Below are the code and all the weights of a small trained network. Each question names an input and a target symbol and asks about switching units off, where a switched-off unit gives its printed mean instead of its output.

import numpy as np


def w(rows, s, z=0):
    codes = np.array(rows[::2]) - 128.0
    scale = np.full(codes.shape[1], s)
    scale[-1] = z or s
    return codes * scale


def norm(h):
    return h / np.sqrt((h * h).mean(-1, keepdims=True) + 1e-5)


def f(y):
    return y / 2 * (1 + np.tanh(0.7978845608 * (y + 0.044715 * y**3)))


def softmax(a):
    e = np.exp(a - a.max(-1, keepdims=True))
    return e / e.sum(-1, keepdims=True)


def log_softmax(a):
    a = a - a.max(-1, keepdims=True)
    return a - np.log(np.exp(a).sum(-1, keepdims=True))


def net(x, mask):
    ids = ['αγδεζλξπστω'.index(c) for c in x.split()]
    T = len(ids)
    res = E[ids] + P[:T]
    u = 0
    for l in range(3):
        q, k, v = (norm(res) @ M[l].T for M in (Q, K, V))
        z = softmax(np.where(np.tri(T) > 0, q @ k.T / 4**0.5, -1e9)) @ v
        res = res + np.where(mask[u], z, O[l][:, -1]) @ O[l][:, :-1]
        u += 1
        y = f(norm(res) @ A[l][:, :-1].T + A[l][:, -1])
        res = res + np.where(mask[u : u + 4], y, B[l][:, -1]) @ B[l][:, :-1]
        u += 4
    return log_softmax(norm(res)[-1] @ U[:, :-1].T + U[:, -1])


Q, K, V, O, A, B = {}, {}, {}, {}, {}, {}
E = w([
[131,105,108,155,54,69],'α',
[122,2,136,103,168,125],'γ',
[124,108,102,167,55,85],'δ',
[125,98,116,155,53,75],'ε',
[177,166,62,124,89,143],'ζ',
[173,115,129,205,157,219],'λ',
[125,113,112,158,59,71],'ξ',
[136,100,104,144,43,74],'π',
[101,149,115,71,128,142],'σ',
[113,131,119,162,79,88],'τ',
[119,122,118,157,66,75],'ω',
],0.0051)
P = w([
[254,59,220,80,114,116],'0',
[121,95,86,159,57,127],'1',
[105,99,93,157,68,123],'2',
[84,117,101,154,81,119],'3',
[76,123,97,150,93,113],'4',
[79,136,100,144,96,109],'5',
[76,134,95,146,106,103],'6',
[80,142,94,129,108,93],'7',
[78,150,92,127,115,93],'8',
[83,155,90,124,116,83],'9',
[96,163,83,114,121,73],'10',
[94,167,78,99,131,69],'11',
[108,176,74,101,131,58],'12',
],0.0033)
Q[0] = w([
[145,228,153,183,96,178],'L0H1',
[132,181,57,101,12,166],'L0H1',
[93,253,252,107,131,39],'L0H1',
[160,208,102,109,144,113],'L0H1',
],0.0045)
K[0] = w([
[109,191,79,207,121,162],'L0H1',
[201,253,97,113,72,126],'L0H1',
[2,188,67,106,82,89],'L0H1',
[125,203,81,104,205,83],'L0H1',
],0.0044)
V[0] = w([
[192,110,127,132,137,10],'L0H1',
[64,123,125,4,121,48],'L0H1',
[19,36,170,164,155,183],'L0H1',
[91,30,158,181,118,77],'L0H1',
],0.0037)
O[0] = w([
[103,154,221,121,83,221,183],'L0H1',
[153,80,76,195,19,222,151],'L0H1',
[253,229,88,109,125,118,3],'L0H1',
[216,210,169,93,50,138,129],'L0H1',
],0.0032,0.0027)
A[0] = w([
[153,168,158,178,213,137,64],'L0N1',
[230,98,192,52,146,157,28],'L0N2',
[87,126,214,48,147,144,254],'L0N3',
[117,254,98,150,240,51,146],'L0N4',
],0.0051,0.0017)
B[0] = w([
[118,197,121,103,214,129,1],'L0N1',
[47,160,117,87,113,156,129],'L0N2',
[202,56,93,253,43,83,170],'L0N3',
[108,53,114,71,24,16,75],'L0N4',
],0.0043,0.0009)
Q[1] = w([
[174,199,251,191,213,153],'L1H1',
[254,217,192,161,210,206],'L1H1',
[229,157,146,96,156,177],'L1H1',
[194,193,225,146,197,176],'L1H1',
],0.0077)
K[1] = w([
[133,109,123,119,11,162],'L1H1',
[130,31,133,140,32,173],'L1H1',
[160,4,153,156,70,182],'L1H1',
[142,78,136,131,3,201],'L1H1',
],0.0064)
V[1] = w([
[134,49,111,83,155,151],'L1H1',
[212,169,222,194,149,201],'L1H1',
[2,143,166,128,186,93],'L1H1',
[154,85,162,242,200,214],'L1H1',
],0.0028)
O[1] = w([
[101,153,152,109,161,176,117],'L1H1',
[138,114,2,178,222,129,8],'L1H1',
[191,113,79,75,105,96,95],'L1H1',
[198,163,45,137,227,165,135],'L1H1',
],0.0032,0.0017)
A[1] = w([
[161,145,125,57,197,103,251],'L1N1',
[131,216,80,105,131,180,78],'L1N2',
[75,127,136,34,94,176,105],'L1N3',
[73,139,123,2,118,177,6],'L1N4',
],0.0061,0.0024)
B[1] = w([
[107,156,242,194,67,71,110],'L1N1',
[152,5,141,220,58,96,117],'L1N2',
[76,165,161,95,172,254,251],'L1N3',
[103,117,54,24,235,136,135],'L1N4',
],0.0039,0.0022)
Q[2] = w([
[65,66,214,105,46,33],'L2H1',
[143,142,248,9,119,66],'L2H1',
[254,68,114,131,79,35],'L2H1',
[248,203,173,163,225,175],'L2H1',
],0.0038)
K[2] = w([
[119,119,190,7,102,50],'L2H1',
[17,179,148,20,3,105],'L2H1',
[161,116,92,165,190,14],'L2H1',
[74,103,76,108,57,199],'L2H1',
],0.0041)
V[2] = w([
[48,186,14,173,103,82],'L2H1',
[210,36,3,99,82,150],'L2H1',
[149,131,25,5,117,27],'L2H1',
[147,50,120,124,174,36],'L2H1',
],0.0042)
O[2] = w([
[107,232,200,132,199,255,155],'L2H1',
[15,76,168,111,83,216,201],'L2H1',
[23,136,16,229,125,231,4],'L2H1',
[118,157,48,109,68,163,31],'L2H1',
],0.0043,0.0033)
A[2] = w([
[105,127,120,1,192,164,34],'L2N1',
[167,86,69,128,144,154,209],'L2N2',
[132,60,170,127,152,138,131],'L2N3',
[196,96,165,105,142,48,7],'L2N4',
],0.007,0.0017)
B[2] = w([
[104,253,195,156,101,94,255],'L2N1',
[140,164,182,103,153,109,122],'L2N2',
[137,134,37,167,126,104,231],'L2N3',
[52,144,95,129,118,224,184],'L2N4',
],0.0068,0.0027)
U = w([
[152,136,128,131,152,149,3],'α',
[113,24,115,134,39,123,197],'γ',
[81,220,217,103,98,123,189],'δ',
[158,129,125,132,147,143,16],'ε',
[55,97,98,132,254,148,176],'ζ',
[255,135,97,121,178,8,251],'λ',
[160,134,127,137,149,156,24],'ξ',
[151,127,121,131,144,135,2],'π',
[133,125,99,158,178,166,115],'σ',
[158,142,115,145,154,164,62],'τ',
[159,137,120,146,157,158,64],'ω',
],0.0087,0.0041)

Each question gives the input, a string of symbols that net reads in full, and the target symbol t.
The units are the heads (4 rows each of Q, K, V and O) and the neurons (one row each of A and B). Each row of codes is followed by its name. A weight is (code - 128) times the scale printed after its matrix; where a second scale follows, it is the last column's (O, A, B and U).
mask holds one flag per unit, layer by layer, with each layer's heads first. A switched-off unit (its flag False) gives its mean, the last column of its rows in O or B, instead of its output. The means were averaged over made-up inputs and are rounded, as every weight is.
A unit's drop is (log p(t) with every unit on - log p(t) with that unit switched off) / (log p(t) with every unit on - log p(t) with every unit switched off).
The circuit of an input: a set's keep is (log p(t) with only the set's units on - log p(t) with every unit switched off) / (log p(t) with every unit on - log p(t) with every unit switched off). Starting from the 12 units with the biggest drops (on a tie, the unit counted first), units are removed one at a time, each time the one whose removal leaves the highest keep (on an exact tie, the one counted first), for as long as the keep stays at least 0.8.
circuit, biggest first: the units of the circuit, biggest drop first
top k neurons: the k neurons with the biggest drops, biggest first
k most important neurons of layer l: the k neurons of layer l with the biggest drops, biggest first
input ζ ζ τ ζ γ σ τ γ δ, target γ: circuit, biggest first => L2N1
input ω ξ ω δ ζ, target γ: circuit, biggest first => L1N2; L2N1
input ξ ξ σ ω σ σ ζ σ λ ζ ζ, target λ: top 2 neurons => L2N4; L0N1
input δ ω ζ ω ζ ζ λ ξ, target ζ: top 2 neurons => L2N4; L2N1
input γ ζ λ γ δ, target λ: circuit, biggest first => L1H1; L0H1; L0N1
input ζ δ λ τ σ, target λ: circuit, biggest first => L1H1; L0N3; L0H1; L1N3
input τ ζ λ τ τ, target λ: circuit, biggest first => L1H1; L0H1; L0N1; L2N4
input γ σ γ σ λ, target γ: top 2 neurons => L1N2; L2N4
input ζ α ζ ζ σ ω γ ζ σ λ γ ε, target λ: 3 most important neurons of layer 2 => L2N4; L2N2; L2N1
input λ ζ σ ζ π α, target ζ: top 2 neurons => L0N1; L2N1
input δ τ ω τ α ζ τ ζ γ, target γ: circuit, biggest first => L0H1; L2N3
input λ ξ ζ ζ α ζ ζ π, target ζ: circuit, biggest first => L1H1; L0H1
input ζ σ ζ σ ζ ε α σ ζ ε γ, target γ: circuit, biggest first => L0N3; L2N3; L1H1
input ζ σ ε ζ λ δ ζ, target λ: circuit, biggest first => L1H1; L0H1; L1N3
input ω ζ τ σ ζ π ω λ ζ α, target λ: top 4 neurons => L0N1; L2N4; L2N1; L1N3
input ζ τ ε γ λ σ δ, target λ: top 3 neurons => L2N4; L1N2; L2N1
input γ ε σ σ ζ σ ζ ω ε ω λ σ ξ, target λ: circuit, biggest first => L1H1; L0N1; L0H1; L2N2
input ζ λ ζ ζ σ ζ ζ ε, target ζ: circuit, biggest first => L0H1; L1H1; L0N1
input ζ ε ξ ζ ω ζ ζ σ, target γ: top 3 neurons => L0N3; L2N1; L0N2
input ε σ ζ ζ ζ ε ω σ ζ λ δ, target ζ: 2 most important neurons of layer 2 => L2N4; L2N1
input ζ ζ λ τ, target ζ: circuit, biggest first => L1H1; L0H1; L0N1
input λ σ ξ, target λ: 2 most important neurons of layer 2 => L2N4; L2N2
input ζ ω γ σ, target γ: top 2 neurons => L0N3; L2N1
